Here is a tiny trained network, its code and every weight. The questions are about switching its units off for an input and a target symbol, where a switched-off unit gives its printed mean instead of its output.

import numpy as np


def w(rows, s, z=0):
    codes = np.array(rows[::2]) - 128.0
    scale = np.full(codes.shape[1], s)
    scale[-1] = z or s
    return codes * scale


def norm(h):
    return h / np.sqrt((h * h).mean(-1, keepdims=True) + 1e-5)


def softmax(a):
    e = np.exp(a - a.max(-1, keepdims=True))
    return e / e.sum(-1, keepdims=True)


def log_softmax(a):
    a = a - a.max(-1, keepdims=True)
    return a - np.log(np.exp(a).sum(-1, keepdims=True))


def net(x, mask):
    ids = ['βηθλστ'.index(c) for c in x.split()]
    T = len(ids)
    res = E[ids] + P[:T]
    u = 0
    for l in range(3):
        r = norm(res)
        for j in range(3):
            rows = slice(2 * j, 2 * j + 2)
            q, k, v = (r @ M[l][rows].T for M in (Q, K, V))
            z = softmax(np.where(np.tri(T) > 0, q @ k.T / 2**0.5, -1e9)) @ v
            o = O[l][rows]
            res = res + np.where(mask[u + j], z, o[:, -1]) @ o[:, :-1]
        u += 3
    return log_softmax(norm(res)[-1] @ U[:, :-1].T + U[:, -1])


Q, K, V, O = {}, {}, {}, {}
E = w([
[62,90,78,120,108,125,125,148,160,168,83],'β',
[171,125,85,87,101,143,118,145,76,191,116],'η',
[147,53,106,100,136,108,95,166,130,5,202],'θ',
[149,153,142,115,156,211,124,179,148,112,121],'λ',
[84,129,131,132,184,124,35,93,107,116,132],'σ',
[205,154,103,138,144,151,71,128,150,107,70],'τ',
],0.024)
P = w([
[71,84,207,161,88,106,173,127,99,46,138],'0',
[198,9,106,84,146,69,116,195,132,141,57],'1',
[144,97,148,75,139,86,84,160,137,132,96],'2',
[135,127,141,67,141,90,76,150,138,127,117],'3',
[125,152,131,55,131,82,77,142,150,118,127],'4',
[132,162,111,59,124,86,86,134,148,112,135],'5',
[155,151,83,63,117,97,95,135,156,127,165],'6',
[178,164,60,62,110,86,88,135,180,135,170],'7',
[173,150,31,35,97,102,120,109,186,127,193],'8',
],0.014)
Q[0] = w([
[254,118,178,46,67,119,129,67,25,136,122],'0.h1',
[156,66,134,127,224,77,89,138,112,69,107],'0.h1',
[108,15,86,88,203,91,50,61,147,161,68],'0.h2',
[63,124,84,181,172,151,162,123,214,163,182],'0.h2',
[90,6,173,147,149,96,87,191,114,3,130],'0.h3',
[180,67,175,84,147,169,223,219,191,92,42],'0.h3',
],0.0082)
K[0] = w([
[158,199,90,82,169,155,124,79,158,131,175],'0.h1',
[166,124,112,121,128,161,137,129,92,91,129],'0.h1',
[152,179,91,164,116,84,105,37,58,169,206],'0.h2',
[131,135,149,12,145,143,142,110,116,168,176],'0.h2',
[89,12,131,24,88,41,139,184,86,122,165],'0.h3',
[171,176,83,66,67,149,168,160,194,152,169],'0.h3',
],0.011)
V[0] = w([
[150,124,131,131,172,144,108,134,51,104,79],'0.h1',
[162,142,204,134,106,197,122,75,70,137,175],'0.h1',
[130,143,140,112,168,169,161,157,141,138,172],'0.h2',
[69,139,52,109,86,74,93,87,118,168,128],'0.h2',
[145,181,134,113,2,104,156,134,145,154,154],'0.h3',
[189,93,154,153,146,84,70,109,123,160,108],'0.h3',
],0.0098)
O[0] = w([
[107,140,182,106,21,132,115,195,112,188,154,218],'0.h1',
[87,130,125,109,186,227,125,176,37,104,37,53],'0.h1',
[111,110,120,133,203,76,100,59,149,98,133,80],'0.h2',
[139,109,146,136,113,186,61,150,99,134,81,141],'0.h2',
[114,101,150,141,119,246,89,167,88,129,149,1],'0.h3',
[108,171,129,97,135,135,138,113,158,113,199,176],'0.h3',
],0.011,0.0072)
Q[1] = w([
[106,153,111,86,130,100,119,120,249,99,137],'1.h1',
[90,99,91,128,88,147,73,142,199,127,130],'1.h1',
[154,157,147,158,131,107,61,136,134,75,135],'1.h2',
[67,123,130,144,171,169,184,108,101,131,115],'1.h2',
[147,142,112,152,149,104,164,83,121,176,137],'1.h3',
[115,147,114,169,167,115,131,72,178,86,144],'1.h3',
],0.014)
K[1] = w([
[111,125,131,160,183,163,118,90,95,108,1],'1.h1',
[124,142,129,201,98,178,190,74,78,146,126],'1.h1',
[149,119,143,155,72,157,158,157,114,100,124],'1.h2',
[202,135,117,89,138,114,67,171,219,167,159],'1.h2',
[192,69,145,76,117,124,122,147,75,166,182],'1.h3',
[150,137,102,56,170,42,87,82,227,122,150],'1.h3',
],0.0097)
V[1] = w([
[156,17,79,149,125,204,82,108,149,129,136],'1.h1',
[57,116,234,177,182,160,195,157,24,166,75],'1.h1',
[193,133,120,92,60,238,84,108,68,180,246],'1.h2',
[44,118,168,97,42,27,51,90,129,210,75],'1.h2',
[118,80,194,235,127,171,202,109,194,40,150],'1.h3',
[187,149,183,98,122,140,190,225,148,210,255],'1.h3',
],0.0065)
O[1] = w([
[74,59,115,148,127,181,207,60,169,105,50,53],'1.h1',
[151,116,158,95,94,119,217,133,2,151,130,184],'1.h1',
[156,116,131,89,155,75,146,9,115,14,100,1],'1.h2',
[89,127,214,157,44,23,40,195,132,64,17,223],'1.h2',
[82,64,113,144,52,214,61,147,63,181,67,75],'1.h3',
[162,221,98,160,96,60,44,134,171,91,75,182],'1.h3',
],0.0082,0.0084)
Q[2] = w([
[164,153,133,91,120,96,138,115,142,91,123],'2.h1',
[129,142,135,175,181,194,184,93,93,114,91],'2.h1',
[146,77,147,156,150,165,121,128,130,98,163],'2.h2',
[183,109,250,171,141,201,106,83,123,83,87],'2.h2',
[152,95,127,124,138,59,141,125,95,52,174],'2.h3',
[122,93,172,141,148,176,115,110,154,125,130],'2.h3',
],0.014)
K[2] = w([
[139,145,128,174,97,186,122,110,79,137,102],'2.h1',
[197,139,105,40,77,68,68,151,200,171,140],'2.h1',
[148,138,97,90,175,130,74,162,163,196,116],'2.h2',
[146,147,110,61,148,28,78,156,223,109,186],'2.h2',
[73,193,114,74,162,3,116,114,135,181,85],'2.h3',
[170,87,68,123,113,124,180,123,103,161,94],'2.h3',
],0.012)
V[2] = w([
[140,188,90,186,156,164,130,115,166,220,63],'2.h1',
[134,124,111,119,172,88,87,104,87,2,197],'2.h1',
[56,56,127,218,98,165,86,130,231,102,112],'2.h2',
[131,104,134,154,139,211,127,118,49,144,63],'2.h2',
[124,129,107,163,181,119,149,201,136,120,220],'2.h3',
[96,63,132,128,134,74,153,128,86,45,139],'2.h3',
],0.0092)
O[2] = w([
[207,51,172,118,64,120,73,86,181,148,149,2],'2.h1',
[133,159,4,138,153,133,159,148,119,145,123,84],'2.h1',
[110,61,134,114,227,92,166,145,166,126,70,134],'2.h2',
[180,188,110,148,149,130,174,76,163,134,127,137],'2.h2',
[127,107,162,155,144,150,113,163,153,186,172,159],'2.h3',
[107,166,132,121,81,158,89,159,35,109,77,142],'2.h3',
],0.014,0.0084)
U = w([
[132,97,156,76,130,114,160,87,142,101,50,82],'β',
[127,170,75,114,80,136,180,42,73,68,80,112],'η',
[122,94,97,68,52,173,104,223,21,147,42,233],'θ',
[158,213,65,152,134,2,157,76,194,82,154,159],'λ',
[96,132,31,102,187,125,179,150,95,139,114,3],'σ',
[150,123,133,91,116,152,175,91,114,185,158,77],'τ',
],0.0057,0.0031)

Each question gives the input, a string of symbols that net reads in full, and the target symbol t.
The units are the heads (2 rows each of Q, K, V and O). Each row of codes is followed by its name. A weight is (code - 128) times the scale printed after its matrix; where a second scale follows, it is the last column's (O and U).
mask holds one flag per head, layer by layer. A switched-off head (its flag False) gives its mean, the last column of its rows in O, instead of its output. The means were averaged over made-up inputs and are rounded, as every weight is.
A unit's drop is (log p(t) with every unit on - log p(t) with that unit switched off) / (log p(t) with every unit on - log p(t) with every unit switched off).
The circuit of an input: a set's keep is (log p(t) with only the set's units on - log p(t) with every unit switched off) / (log p(t) with every unit on - log p(t) with every unit switched off). Starting from all 9 units, units are removed one at a time, each time the one whose removal leaves the highest keep (on an exact tie, the one counted first), for as long as the keep stays at least 0.8.
units of the circuit, in order: the units of the circuit, biggest drop first
most important unit: the unit with the biggest drop
which heads matter: for each layer, one digit per head in row order, 1 if its drop is at least 0.15 and else 0, layers parted by /
drop of u: that unit's drop, to one decimal
input β θ η θ λ θ σ, target θ: units of the circuit, in order	[0.h2]
input θ θ β β θ θ η, target σ: units of the circuit, in order	[2.h1, 2.h2, 1.h1]
input λ η λ τ, target τ: units of the circuit, in order	[1.h2, 0.h1, 2.h3, 0.h2]
input λ β σ λ, target τ: units of the circuit, in order	[1.h2, 0.h1, 2.h1]
input σ σ λ λ θ, target θ: units of the circuit, in order	[0.h3, 2.h2]
input β σ σ, target β: which heads matter	000 / 100 / 110
input η λ η β τ τ τ, target η: units of the circuit, in order	[1.h2, 2.h3, 0.h3]
input β σ θ η θ η λ, target β: which heads matter	100 / 100 / 100
input λ β τ σ σ θ, target τ: which heads matter	110 / 010 / 001
input η θ β θ λ β β η, target η: which heads matter	000 / 010 / 001
input β η σ β τ σ θ, target β: which heads matter	100 / 100 / 110
input η σ λ λ λ σ β, target η: which heads matter	001 / 110 / 010
input η β τ η, target λ: which heads matter	000 / 000 / 010
input θ η η σ, target σ: units of the circuit, in order	[2.h1]
input λ σ η, target τ: units of the circuit, in order	[1.h2, 0.h1, 0.h2, 1.h3]
input η λ β η θ λ, target η: units of the circuit, in order	[1.h2, 2.h3, 0.h3]
input η σ σ σ, target η: which heads matter	101 / 110 / 001
input λ θ β η σ λ σ λ λ, target τ: units of the circuit, in order	[1.h2, 0.h3, 0.h1, 2.h1]
input λ β λ η λ β σ, target τ: units of the circuit, in order	[1.h2, 0.h2, 0.h1, 2.h3]
input β λ τ, target β: most important unit	2.h2
input β τ τ λ θ θ β, target β: which heads matter	000 / 100 / 110
input λ τ β, target τ: drop of 1.h2	0.6
